Here is a tiny trained network, its code and every weight. The questions are about switching its units off for an input and a class, where a switched-off unit gives its printed mean instead of its output.

import numpy as np


def w(rows, s, z=0):
    codes = np.array(rows[::2]) - 128.0
    scale = np.full(codes.shape[1], s)
    scale[-1] = z or s
    return codes * scale


def f(y):
    return np.maximum(y, 0)


def log_softmax(a):
    a = a - a.max(-1, keepdims=True)
    return a - np.log(np.exp(a).sum(-1, keepdims=True))


def net(x, mask):
    res = np.array(x, float).reshape(1, 6) / 4 @ E
    y = f(res @ A[0][:, :-1].T + A[0][:, -1])
    res = res + np.where(mask, y, B[0][:, -1]) @ B[0][:, :-1]
    return log_softmax(res[-1] @ U[:, :-1].T + U[:, -1])


A, B = {}, {}
E = w([
[31,146,41,138],'x0',
[145,255,129,30],'x1',
[129,127,128,128],'x2',
[102,54,124,13],'x3',
[21,147,246,139],'x4',
[125,127,128,124],'x5',
],0.003)
A[0] = w([
[109,133,108,129,95],'N0',
[133,182,129,91,53],'N1',
[116,87,125,68,50],'N2',
[74,135,184,136,44],'N3',
[190,116,56,127,51],'N4',
[151,169,135,193,212],'N5',
[132,197,130,81,51],'N6',
[123,83,127,158,43],'N7',
[67,138,73,137,239],'N8',
[138,220,129,58,60],'N9',
[134,194,130,80,56],'N10',
[38,147,227,143,50],'N11',
[191,119,193,124,239],'N12',
[184,117,63,126,54],'N13',
[132,165,129,103,66],'N14',
[133,196,130,82,51],'N15',
[181,117,66,126,56],'N16',
[176,122,172,112,182],'N17',
[127,125,128,124,122],'N18',
[81,134,176,134,48],'N19',
[145,176,131,192,40],'N20',
[101,133,103,131,85],'N21',
[103,2,126,209,13],'N22',
[117,93,124,85,214],'N23',
[111,72,125,48,44],'N24',
[173,119,76,127,57],'N25',
[71,135,188,136,41],'N26',
[193,116,50,124,56],'N27',
[195,132,217,107,76],'N28',
[87,133,170,133,56],'N29',
[210,98,193,140,74],'N30',
[74,134,183,136,42],'N31',
[129,202,129,79,53],'N32',
[108,75,124,44,48],'N33',
[137,156,128,164,72],'N34',
[164,120,87,126,65],'N35',
[69,182,71,121,120],'N36',
[151,191,118,209,76],'N37',
[118,33,127,189,4],'N38',
[154,201,128,214,22],'N39',
[87,137,88,133,66],'N40',
[169,119,168,119,64],'N41',
[46,140,42,151,56],'N42',
[111,84,124,53,76],'N43',
[117,87,125,80,223],'N44',
],0.0074,0.0022)
B[0] = w([
[116,107,124,110,136],'N0',
[144,78,157,171,151],'N1',
[76,165,181,131,147],'N2',
[185,133,166,73,158],'N3',
[189,138,186,63,167],'N4',
[64,204,134,147,227],'N5',
[149,64,164,183,164],'N6',
[141,90,148,167,140],'N7',
[84,115,43,94,252],'N8',
[144,39,178,203,192],'N9',
[142,64,166,181,164],'N10',
[226,149,174,32,205],'N11',
[81,109,33,98,244],'N12',
[184,137,180,71,162],'N13',
[138,95,147,157,141],'N14',
[148,65,165,182,163],'N15',
[182,137,178,74,160],'N16',
[89,91,92,97,197],'N17',
[126,130,130,128,129],'N18',
[177,132,161,83,152],'N19',
[63,164,187,132,151],'N20',
[110,98,122,104,139],'N21',
[146,5,199,236,200],'N22',
[88,188,122,149,215],'N23',
[53,174,201,130,160],'N24',
[174,135,170,85,152],'N25',
[188,133,168,70,161],'N26',
[189,137,190,55,173],'N27',
[57,43,109,54,179],'N28',
[171,132,157,89,148],'N29',
[72,46,103,59,171],'N30',
[185,133,166,74,157],'N31',
[151,62,165,186,168],'N32',
[51,174,202,129,163],'N33',
[94,147,161,131,139],'N34',
[166,135,159,96,145],'N35',
[85,66,92,71,191],'N36',
[39,165,201,124,177],'N37',
[149,37,178,211,168],'N38',
[27,179,215,129,165],'N39',
[99,80,118,90,146],'N40',
[96,84,122,86,141],'N41',
[61,22,115,53,186],'N42',
[59,163,189,128,165],'N43',
[82,198,121,151,225],'N44',
],0.031,0.0024)
U = w([
[165,75,156,214,83],'0',
[210,162,155,74,87],'1',
[123,144,105,134,254],'2',
[126,141,107,136,236],'3',
[85,186,154,150,39],'4',
[108,91,63,98,20],'5',
[181,206,32,192,95],'6',
[254,205,66,222,53],'7',
],0.0084,0.0074)

Each question gives the input, the list of numbers given to net, and the class t.
The units are the neurons (one row each of A and B). Each row of codes is followed by its name. A weight is (code - 128) times the scale printed after its matrix; where a second scale follows, it is the last column's (A, B and U).
mask holds one flag per neuron, in row order. A switched-off neuron (its flag False) gives its mean, the last column of its row in B, instead of its output. The means were averaged over made-up inputs and are rounded, as every weight is.
A unit's drop is (log p(t) with every unit on - log p(t) with that unit switched off) / (log p(t) with every unit on - log p(t) with every unit switched off).
The circuit of an input: a set's keep is (log p(t) with only the set's units on - log p(t) with every unit switched off) / (log p(t) with every unit on - log p(t) with every unit switched off). Starting from the 12 units with the biggest drops (on a tie, the unit counted first), units are removed one at a time, each time the one whose removal leaves the highest keep (on an exact tie, the one counted first), for as long as the keep stays at least 0.8.
circuit, biggest first: the units of the circuit, biggest drop first
k most important neurons: the k neurons with the biggest drops, biggest first
drop of u: that unit's drop, to one decimal
input [-8,-5,4,-2,-1,-1], class 5: circuit, biggest first => [N30; N12]
input [-1,-7,1,2,0,-5], class 0: circuit, biggest first => [N22]
input [1,8,0,2,8,-4], class 0: circuit, biggest first => [N9; N32]
input [8,-4,7,0,0,-5], class 5: circuit, biggest first => [N42; N8]
input [8,-1,4,-2,4,7], class 5: circuit, biggest first => [N42; N8]
input [-8,4,0,-7,2,6], class 5: circuit, biggest first => [N28; N12]
input [2,-1,5,-4,-5,1], class 1: 2 most important neurons => [N27; N4]
input [-3,-8,7,7,6,-5], class 0: 2 most important neurons => [N22; N38]
input [7,5,5,-4,6,2], class 5: 3 most important neurons => [N36; N8; N42]
input [-7,2,2,6,4,2], class 5: 2 most important neurons => [N28; N12]
input [-6,-7,4,5,2,-3], class 0: 3 most important neurons => [N22; N38; N8]
input [-7,5,-1,-2,-3,4], class 5: drop of N30 => 0.2
input [-6,-3,3,0,-1,4], class 5: drop of N28 => 0.1
input [4,7,7,-7,-3,2], class 0: drop of N9 => 0.4
input [-1,5,3,7,8,-4], class 1: circuit, biggest first => [N11]
